Below is a small trained network, with its code and all its weights. Each question gives an input and a class and asks what happens when units are switched off, that is, made to give their printed mean instead of their output.

import numpy as np


def w(rows, s, z=0):
    codes = np.array(rows[::2]) - 128.0
    scale = np.full(codes.shape[1], s)
    scale[-1] = z or s
    return codes * scale


def norm(h):
    return h / np.sqrt((h * h).mean(-1, keepdims=True) + 1e-5)


def f(y):
    return y / 2 * (1 + np.tanh(0.7978845608 * (y + 0.044715 * y**3)))


def log_softmax(a):
    a = a - a.max(-1, keepdims=True)
    return a - np.log(np.exp(a).sum(-1, keepdims=True))


def net(x, mask):
    res = np.array(x, float).reshape(1, 6) / 4 @ E
    u = 0
    for l in range(4):
        y = f(norm(res) @ A[l][:, :-1].T + A[l][:, -1])
        res = res + np.where(mask[u : u + 6], y, B[l][:, -1]) @ B[l][:, :-1]
        u += 6
    return log_softmax(norm(res)[-1] @ U[:, :-1].T + U[:, -1])


A, B = {}, {}
E = w([
[70,195,129,188,39,161],'x0',
[129,128,128,133,128,132],'x1',
[155,172,226,75,117,165],'x2',
[186,65,135,202,108,255],'x3',
[86,146,122,116,229,169],'x4',
[196,179,135,168,185,106],'x5',
],0.0068)
A[0] = w([
[157,199,114,144,188,145,6],'L0N1',
[38,90,104,16,82,186,69],'L0N2',
[254,201,142,191,124,63,9],'L0N3',
[37,109,139,102,181,180,10],'L0N4',
[87,165,62,74,185,209,77],'L0N5',
[77,151,119,103,203,201,44],'L0N6',
],0.0079,0.0021)
B[0] = w([
[104,42,211,182,25,71,158],'L0N1',
[128,90,230,214,190,69,251],'L0N2',
[77,52,194,217,171,88,212],'L0N3',
[211,108,102,178,95,31,184],'L0N4',
[244,144,165,254,126,52,203],'L0N5',
[252,178,138,221,112,79,197],'L0N6',
],0.006,0.003)
A[1] = w([
[222,80,127,71,229,104,35],'L1N1',
[104,66,1,111,138,91,36],'L1N2',
[195,68,73,16,167,114,88],'L1N3',
[159,138,157,104,147,139,61],'L1N4',
[123,240,83,55,135,2,3],'L1N5',
[144,39,137,88,3,84,112],'L1N6',
],0.0079,0.0035)
B[1] = w([
[56,143,125,163,114,160,224],'L1N1',
[171,166,74,107,157,130,158],'L1N2',
[3,211,138,168,183,240,184],'L1N3',
[121,138,165,94,95,137,118],'L1N4',
[63,79,109,112,65,80,253],'L1N5',
[199,149,163,254,224,65,179],'L1N6',
],0.0092,0.0041)
A[2] = w([
[195,145,205,1,143,127,6],'L2N1',
[144,79,183,160,116,177,132],'L2N2',
[73,236,121,87,199,56,29],'L2N3',
[163,144,224,20,115,142,36],'L2N4',
[67,37,155,162,114,116,150],'L2N5',
[119,50,147,168,126,76,145],'L2N6',
],0.0086,0.0024)
B[2] = w([
[203,190,77,174,47,179,129],'L2N1',
[120,140,176,18,91,75,219],'L2N2',
[202,29,199,124,59,148,250],'L2N3',
[237,248,94,91,187,152,143],'L2N4',
[178,238,157,101,254,194,240],'L2N5',
[155,185,111,55,171,92,254],'L2N6',
],0.0073,0.0041)
A[3] = w([
[188,55,122,151,117,214,103],'L3N1',
[96,208,82,147,31,116,4],'L3N2',
[130,89,6,141,134,125,146],'L3N3',
[99,196,157,145,92,139,69],'L3N4',
[50,145,139,181,73,175,164],'L3N5',
[152,104,197,209,139,116,163],'L3N6',
],0.011,0.0024)
B[3] = w([
[20,88,117,20,39,2,163],'L3N1',
[117,91,176,127,198,248,145],'L3N2',
[171,253,237,107,75,204,159],'L3N3',
[123,131,47,107,163,184,161],'L3N4',
[123,114,203,126,210,130,169],'L3N5',
[112,126,61,175,171,40,253],'L3N6',
],0.0092,0.0067)
U = w([
[130,100,122,193,109,58,155],'0',
[114,145,146,132,166,78,147],'1',
[4,61,123,20,16,96,146],'2',
[84,162,141,113,136,131,228],'3',
[55,94,142,156,179,218,119],'4',
[162,243,110,98,65,182,69],'5',
[119,65,17,100,94,169,3],'6',
],0.012,0.0056)

Each question gives the input, the list of numbers given to net, and the class t.
The units are the neurons (one row each of A and B). Each row of codes is followed by its name. A weight is (code - 128) times the scale printed after its matrix; where a second scale follows, it is the last column's (A, B and U).
mask holds one flag per neuron, layer by layer. A switched-off neuron (its flag False) gives its mean, the last column of its row in B, instead of its output. The means were averaged over made-up inputs and are rounded, as every weight is.
A unit's drop is (log p(t) with every unit on - log p(t) with that unit switched off) / (log p(t) with every unit on - log p(t) with every unit switched off).
The circuit of an input: a set's keep is (log p(t) with only the set's units on - log p(t) with every unit switched off) / (log p(t) with every unit on - log p(t) with every unit switched off). Starting from the 12 units with the biggest drops (on a tie, the unit counted first), units are removed one at a time, each time the one whose removal leaves the highest keep (on an exact tie, the one counted first), for as long as the keep stays at least 0.8.
circuit, biggest first: the units of the circuit, biggest drop first
top k neurons: the k neurons with the biggest drops, biggest first
k most important neurons of layer l: the k neurons of layer l with the biggest drops, biggest first
input [-5,-2,1,-4,-7,-7], class 0: top neuron -> [L1N6]
input [-3,-2,4,7,1,-7], class 1: circuit, biggest first -> [L2N5, L2N2, L1N6]
input [-8,-5,-8,-8,-4,-1], class 2: circuit, biggest first -> [L1N5, L3N6]
input [1,-8,1,3,5,-8], class 1: top 2 neurons -> [L0N2, L2N6]
input [-7,-6,-3,7,-3,-8], class 1: top 2 neurons -> [L1N6, L2N3]
input [5,-6,-2,5,7,-6], class 0: circuit, biggest first -> [L0N5, L0N4]
input [1,4,5,5,5,3], class 0: top 2 neurons -> [L0N6, L0N5]
input [5,1,6,6,-1,4], class 2: 2 most important neurons of layer 1 -> [L1N3, L1N1]
input [2,5,-6,0,-1,-5], class 5: circuit, biggest first -> [L3N3, L1N2]
input [-1,2,-6,5,-5,1], class 5: circuit, biggest first -> [L3N3, L0N2]
input [5,-2,-1,-2,0,-6], class 1: circuit, biggest first -> [L0N2, L2N5]
input [-7,-4,4,-6,-2,3], class 4: top 2 neurons -> [L1N3, L1N1]
input [-4,3,8,2,-5,4], class 5: circuit, biggest first -> [L2N1, L0N2]
input [7,1,-5,-2,-3,3], class 4: circuit, biggest first -> [L3N2]
input [-2,-6,-7,0,-3,-5], class 5: top 2 neurons -> [L3N3, L1N2]
input [-5,2,-2,2,-4,2], class 4: circuit, biggest first -> [L1N3, L0N5, L0N2]
input [-4,4,4,1,7,0], class 0: top 3 neurons -> [L0N6, L0N5, L2N5]
input [0,-2,1,-7,5,-2], class 2: 2 most important neurons of layer 3 -> [L3N6, L3N5]
input [-7,1,8,-5,2,-5], class 5: top 2 neurons -> [L2N4, L0N2]
input [-5,-8,2,8,-1,-7], class 2: circuit, biggest first -> [L3N1]
input [-8,3,0,-3,0,6], class 4: top 3 neurons -> [L1N1, L1N3, L0N2]
input [-8,1,6,-8,2,5], class 2: top 2 neurons -> [L1N5, L0N2]
input [7,7,-8,6,6,-6], class 5: top 4 neurons -> [L3N3, L2N3, L1N3, L1N1]
input [-2,-7,6,7,3,-6], class 2: top 2 neurons -> [L3N1, L1N5]
input [8,1,-3,6,0,1], class 4: 2 most important neurons of layer 3 -> [L3N2, L3N5]
input [-8,-8,1,-8,4,-1], class 2: top 2 neurons -> [L1N5, L2N3]
input [5,2,-6,-3,-7,-7], class 0: circuit, biggest first -> [L1N6]
input [5,-4,5,4,-4,1], class 4: 3 most important neurons of layer 0 -> [L0N4, L0N1, L0N2]
input [6,-4,6,0,6,5], class 0: 2 most important neurons of layer 3 -> [L3N6, L3N3]
